Below are the code and all the weights of a small trained network. Each question names an input and a class and asks about switching units off, where a switched-off unit gives its printed mean instead of its output.

import numpy as np


def w(rows, s, z=0):
    codes = np.array(rows[::2]) - 128.0
    scale = np.full(codes.shape[1], s)
    scale[-1] = z or s
    return codes * scale


def f(y):
    return y / 2 * (1 + np.tanh(0.7978845608 * (y + 0.044715 * y**3)))


def log_softmax(a):
    a = a - a.max(-1, keepdims=True)
    return a - np.log(np.exp(a).sum(-1, keepdims=True))


def net(x, mask):
    res = np.array(x, float).reshape(1, 8) / 4 @ E
    y = f(res @ A[0][:, :-1].T + A[0][:, -1])
    res = res + np.where(mask, y, B[0][:, -1]) @ B[0][:, :-1]
    return log_softmax(res[-1] @ U[:, :-1].T + U[:, -1])


A, B = {}, {}
E = w([
[133,92,44,177,95,124,67,101,137],'x0',
[108,81,140,194,115,100,95,149,66],'x1',
[141,116,7,131,110,122,179,124,68],'x2',
[191,189,164,140,94,112,85,146,164],'x3',
[177,189,124,199,125,194,116,26,165],'x4',
[121,89,98,190,122,130,239,170,98],'x5',
[126,62,159,131,139,71,125,111,176],'x6',
[82,157,120,174,102,208,103,167,88],'x7',
],0.012)
A[0] = w([
[109,110,91,106,101,99,133,192,123,77],'n1',
[159,135,119,210,72,112,110,170,90,122],'n2',
[139,169,160,90,153,128,144,140,142,42],'n3',
[140,120,161,97,123,86,117,117,142,72],'n4',
[203,160,48,171,118,124,110,81,145,145],'n5',
[169,181,159,93,115,143,130,134,156,119],'n6',
[119,95,190,147,107,114,73,133,204,112],'n7',
[118,212,152,145,119,188,94,149,135,175],'n8',
[125,107,134,116,147,116,138,172,106,2],'n9',
[127,110,122,104,134,99,141,94,119,66],'n10',
[135,133,137,162,140,108,81,107,116,46],'n11',
[132,99,129,146,150,120,252,148,130,124],'n12',
],0.017,0.0072)
B[0] = w([
[164,119,117,99,153,103,87,243,79,188],'n1',
[102,155,112,197,130,159,56,181,83,217],'n2',
[145,202,128,130,114,110,146,127,147,176],'n3',
[96,148,121,186,149,132,153,93,140,177],'n4',
[162,154,111,72,35,168,107,125,175,244],'n5',
[153,169,195,92,112,118,186,162,124,210],'n6',
[167,116,197,157,139,112,90,87,212,231],'n7',
[83,168,145,183,91,192,196,184,125,250],'n8',
[159,140,64,84,122,117,116,82,136,156],'n9',
[117,174,151,128,129,172,109,172,140,152],'n10',
[116,86,140,129,104,149,85,151,148,165],'n11',
[57,7,188,141,86,182,152,136,124,236],'n12',
],0.013,0.018)
U = w([
[138,156,134,134,59,157,134,159,153,254],'0',
[177,97,140,162,201,58,55,97,163,73],'1',
[136,75,176,125,90,117,154,84,192,124],'2',
[177,233,148,105,148,63,183,116,168,72],'3',
[110,70,97,40,128,74,150,181,54,99],'4',
[64,95,109,210,123,161,163,150,70,161],'5',
[156,154,4,89,62,146,135,38,157,77],'6',
[184,129,85,175,122,95,185,88,95,60],'7',
],0.012,0.008)

Each question gives the input, the list of numbers given to net, and the class t.
The units are the neurons (one row each of A and B). Each row of codes is followed by its name. A weight is (code - 128) times the scale printed after its matrix; where a second scale follows, it is the last column's (A, B and U).
mask holds one flag per neuron, in row order. A switched-off neuron (its flag False) gives its mean, the last column of its row in B, instead of its output. The means were averaged over made-up inputs and are rounded, as every weight is.
A unit's drop is (log p(t) with every unit on - log p(t) with that unit switched off) / (log p(t) with every unit on - log p(t) with every unit switched off).
The circuit of an input: a set's keep is (log p(t) with only the set's units on - log p(t) with every unit switched off) / (log p(t) with every unit on - log p(t) with every unit switched off). Starting from all 12 units, units are removed one at a time, each time the one whose removal leaves the highest keep (on an exact tie, the one counted first), for as long as the keep stays at least 0.8.
units of the circuit, in order: the units of the circuit, biggest drop first
top k neurons: the k neurons with the biggest drops, biggest first
drop of u: that unit's drop, to one decimal
input [-4,-8,0,5,-2,6,2,7], class 5: top neuron -> n5
input [3,-4,-4,-3,4,1,-1,-5], class 3: units of the circuit, in order -> n12, n8
input [7,1,3,1,-4,-6,8,-5], class 1: top 2 neurons -> n12, n8
input [6,6,-7,-1,-4,3,-6,0], class 5: top 2 neurons -> n5, n2
input [-8,4,1,2,4,7,2,-8], class 5: top 2 neurons -> n7, n5
input [-4,-1,-4,-1,-7,-5,-7,2], class 3: units of the circuit, in order -> n12, n3, n2
input [-2,2,-1,-3,6,5,1,-4], class 2: top 4 neurons -> n2, n8, n1, n4
input [1,4,-6,-6,3,-8,-2,-4], class 1: top 3 neurons -> n12, n5, n7
input [8,-7,-4,5,-5,-2,-2,0], class 3: units of the circuit, in order -> n12, n2, n6
input [-8,-8,3,-5,-8,-3,4,-7], class 4: top 2 neurons -> n12, n1
input [7,-2,4,3,-7,-8,-6,-3], class 4: units of the circuit, in order -> n1, n8
input [0,-4,-7,-3,-8,-5,3,4], class 1: units of the circuit, in order -> n7, n12, n5
input [7,7,3,-8,7,-3,-8,2], class 6: top 2 neurons -> n5, n12
input [-2,3,0,-4,-6,8,3,-1], class 4: units of the circuit, in order -> n1
input [6,4,8,0,3,-1,5,3], class 6: top 3 neurons -> n5, n8, n12
input [7,3,-2,3,0,8,4,-4], class 5: top 2 neurons -> n2, n12
input [7,-3,-7,7,-4,-4,7,-6], class 1: top 4 neurons -> n7, n12, n8, n5
input [-8,-5,-3,-8,-7,6,-3,3], class 4: top 3 neurons -> n1, n8, n9
input [-2,6,-6,5,0,-3,4,-2], class 2: top 2 neurons -> n2, n1
input [-5,-5,-7,1,1,8,-5,-4], class 5: units of the circuit, in order -> n12
input [-2,3,1,7,2,6,3,-8], class 2: top 2 neurons -> n8, n12
input [-7,7,2,2,1,3,5,3], class 5: drop of n5 -> 0.0
input [-8,8,0,3,8,2,7,-1], class 2: drop of n7 -> 0.1
input [-2,2,6,4,-8,7,6,-8], class 4: drop of n1 -> 2.0
input [3,-4,8,6,8,-5,3,-6], class 6: drop of n5 -> 0.3
